Here is a tiny trained network, its code and every weight. The questions are about switching its units off for an input and a target symbol, where a switched-off unit gives its printed mean instead of its output.

import numpy as np


def w(rows, s, z=0):
    codes = np.array(rows[::2]) - 128.0
    scale = np.full(codes.shape[1], s)
    scale[-1] = z or s
    return codes * scale


def softmax(a):
    e = np.exp(a - a.max(-1, keepdims=True))
    return e / e.sum(-1, keepdims=True)


def log_softmax(a):
    a = a - a.max(-1, keepdims=True)
    return a - np.log(np.exp(a).sum(-1, keepdims=True))


def net(x, mask):
    ids = ['αβγδεθλμξπσφψ'.index(c) for c in x.split()]
    T = len(ids)
    res = E[ids] + P[:T]
    u = 0
    for l in range(2):
        r = res
        for j in range(3):
            rows = slice(2 * j, 2 * j + 2)
            q, k, v = (r @ M[l][rows].T for M in (Q, K, V))
            z = softmax(np.where(np.tri(T) > 0, q @ k.T / 2**0.5, -1e9)) @ v
            o = O[l][rows]
            res = res + np.where(mask[u + j], z, o[:, -1]) @ o[:, :-1]
        u += 3
    return log_softmax(res[-1] @ U[:, :-1].T + U[:, -1])


Q, K, V, O = {}, {}, {}, {}
E = w([
[211,238,148,68,65,135,232,141,190],'α',
[213,234,235,200,194,126,140,158,201],'β',
[120,114,167,53,240,175,108,221,232],'γ',
[158,209,59,247,147,56,123,183,22],'δ',
[66,167,112,161,96,196,94,238,171],'ε',
[239,107,24,167,116,66,44,190,86],'θ',
[61,156,88,115,166,40,229,190,50],'λ',
[23,57,58,156,141,182,147,93,173],'μ',
[188,54,233,172,141,173,91,186,86],'ξ',
[61,109,231,93,224,60,70,187,80],'π',
[162,45,129,214,160,110,235,167,95],'σ',
[93,85,65,219,167,30,118,73,254],'φ',
[170,49,71,60,60,59,190,177,216],'ψ',
],0.0089)
P = w([
[191,198,89,140,224,157,116,119,144],'0',
[184,168,104,161,216,141,132,180,152],'1',
[174,126,97,162,205,118,124,195,144],'2',
[146,108,113,172,169,97,147,212,167],'3',
[129,86,139,183,132,72,146,214,166],'4',
[95,66,151,187,86,44,162,228,173],'5',
[88,68,188,209,50,13,168,231,184],'6',
[58,66,218,219,23,1,180,240,218],'7',
],0.0063)
Q[0] = w([
[120,147,80,65,51,202,56,1,108],'0.h0',
[138,162,107,186,112,106,158,187,64],'0.h0',
[108,105,115,110,132,171,104,76,61],'0.h1',
[113,188,151,77,44,196,49,31,79],'0.h1',
[161,119,168,151,126,147,152,228,177],'0.h2',
[114,67,110,67,70,164,96,148,101],'0.h2',
],0.011)
K[0] = w([
[166,255,92,104,150,183,118,97,51],'0.h0',
[62,42,170,166,78,70,95,95,106],'0.h0',
[171,170,134,92,154,152,150,55,155],'0.h1',
[150,218,167,146,198,192,126,46,122],'0.h1',
[127,68,170,167,59,112,108,195,51],'0.h2',
[178,152,149,49,169,187,172,76,69],'0.h2',
],0.01)
V[0] = w([
[144,122,83,223,199,3,215,158,207],'0.h0',
[113,74,211,85,164,129,180,172,41],'0.h0',
[204,129,114,58,47,139,102,169,231],'0.h1',
[45,126,155,198,137,173,30,194,171],'0.h1',
[102,49,170,116,42,148,164,115,52],'0.h2',
[186,160,226,89,187,137,210,68,139],'0.h2',
],0.0072)
O[0] = w([
[93,95,244,127,58,136,77,132,105,248],'0.h0',
[151,106,109,155,241,94,93,189,203,115],'0.h0',
[221,119,51,105,3,133,36,196,188,133],'0.h1',
[55,167,140,216,104,195,100,212,138,156],'0.h1',
[159,95,68,101,204,150,193,176,117,85],'0.h2',
[184,101,215,73,132,79,191,86,215,118],'0.h2',
],0.0061,0.014)
Q[1] = w([
[79,141,218,127,66,146,78,236,209],'1.h0',
[125,94,250,179,99,113,92,116,55],'1.h0',
[164,99,50,169,149,198,128,63,127],'1.h1',
[125,166,226,254,74,150,126,242,129],'1.h1',
[161,84,173,129,142,157,122,217,85],'1.h2',
[73,128,110,179,89,79,63,85,178],'1.h2',
],0.009)
K[1] = w([
[116,15,106,153,121,78,144,155,100],'1.h0',
[43,50,132,193,90,101,105,141,183],'1.h0',
[129,255,138,79,166,150,134,113,98],'1.h1',
[85,27,156,111,143,73,111,183,103],'1.h1',
[85,92,52,179,124,16,147,117,210],'1.h2',
[125,75,198,97,72,172,120,140,59],'1.h2',
],0.0088)
V[1] = w([
[68,19,108,189,100,101,145,68,136],'1.h0',
[39,107,128,97,134,255,137,94,206],'1.h0',
[208,46,153,238,139,210,137,102,152],'1.h1',
[47,150,221,184,179,74,67,149,155],'1.h1',
[129,211,165,88,120,197,175,175,58],'1.h2',
[139,50,180,64,148,206,95,135,82],'1.h2',
],0.0069)
O[1] = w([
[135,134,101,103,185,168,77,36,95,175],'1.h0',
[61,140,57,150,96,174,75,30,249,117],'1.h0',
[199,60,126,242,104,244,238,59,91,154],'1.h1',
[164,202,108,49,168,170,171,121,143,249],'1.h1',
[121,177,253,129,105,126,197,227,89,112],'1.h2',
[210,10,199,113,218,210,135,224,88,125],'1.h2',
],0.0073,0.015)
U = w([
[42,131,153,109,113,52,217,129,44,132],'α',
[156,152,228,189,130,112,89,134,227,70],'β',
[168,141,35,49,222,142,110,188,222,188],'γ',
[102,117,95,62,130,222,90,38,83,163],'δ',
[203,89,76,132,109,74,33,156,105,191],'ε',
[63,191,94,187,70,191,107,233,140,2],'θ',
[86,124,170,63,202,77,77,171,120,121],'λ',
[185,58,132,142,212,204,140,143,89,103],'μ',
[178,66,97,85,75,45,144,119,188,121],'ξ',
[99,155,57,169,143,106,88,40,182,184],'π',
[144,139,172,60,13,119,254,124,174,43],'σ',
[135,201,97,206,119,95,94,160,3,93],'φ',
[150,70,52,206,160,144,251,140,138,205],'ψ',
],0.0069,0.007)

Each question gives the input, a string of symbols that net reads in full, and the target symbol t.
The units are the heads (2 rows each of Q, K, V and O). Each row of codes is followed by its name. A weight is (code - 128) times the scale printed after its matrix; where a second scale follows, it is the last column's (O and U).
mask holds one flag per head, layer by layer. A switched-off head (its flag False) gives its mean, the last column of its rows in O, instead of its output. The means were averaged over made-up inputs and are rounded, as every weight is.
A unit's drop is (log p(t) with every unit on - log p(t) with that unit switched off) / (log p(t) with every unit on - log p(t) with every unit switched off).
The circuit of an input: a set's keep is (log p(t) with only the set's units on - log p(t) with every unit switched off) / (log p(t) with every unit on - log p(t) with every unit switched off). Starting from all 6 units, units are removed one at a time, each time the one whose removal leaves the highest keep (on an exact tie, the one counted first), for as long as the keep stays at least 0.8.
circuit, biggest first: the units of the circuit, biggest drop first
most important unit: the unit with the biggest drop
which heads matter: for each layer, one digit per head in row order, 1 if its drop is at least 0.15 and else 0, layers parted by /
drop of u: that unit's drop, to one decimal
input α φ φ β ε φ, target δ: circuit, biggest first -> [1.h0; 0.h0]
input π ξ β, target γ: most important unit -> 0.h0
input β β β β, target σ: which heads matter -> 001 / 110
input β β α β, target σ: circuit, biggest first -> [1.h0; 0.h2; 1.h1]
input ξ φ α φ ψ ψ, target ε: which heads matter -> 010 / 010
input α π θ θ λ, target λ: circuit, biggest first -> [1.h1; 0.h0]
input α φ β δ φ β ε, target δ: circuit, biggest first -> [1.h0; 0.h0]
input ε β β λ β, target λ: circuit, biggest first -> [1.h1; 0.h1]
input ξ δ β β λ π φ β, target δ: circuit, biggest first -> [1.h0; 0.h0; 1.h2]
input λ β δ ε γ ε θ, target φ: circuit, biggest first -> [0.h2; 1.h0]
input ξ θ φ π ε α ψ δ, target ε: circuit, biggest first -> [0.h1; 1.h1]
input ε δ ε α, target θ: circuit, biggest first -> [0.h1; 0.h2; 1.h0]
input γ θ ψ θ ξ δ π, target γ: circuit, biggest first -> [0.h0; 1.h1]
input γ ε ξ β β α ξ φ, target δ: circuit, biggest first -> [0.h0; 1.h0]
input φ σ ψ π, target ε: most important unit -> 0.h1
input ε ξ ε ξ β β, target ψ: circuit, biggest first -> [1.h1; 0.h0]
input β θ β ξ φ φ μ, target δ: which heads matter -> 100 / 100
input φ β α, target σ: which heads matter -> 101 / 001
input β ξ φ β β ξ ε β, target ψ: which heads matter -> 101 / 010
input δ ε β ξ ξ λ ξ ε, target ψ: most important unit -> 1.h1
input β α δ φ σ μ ξ, target μ: which heads matter -> 101 / 010
input φ λ ξ ε α β σ, target μ: which heads matter -> 100 / 100
input ξ π λ ψ ε, target ε: drop of 0.h1 -> 0.7
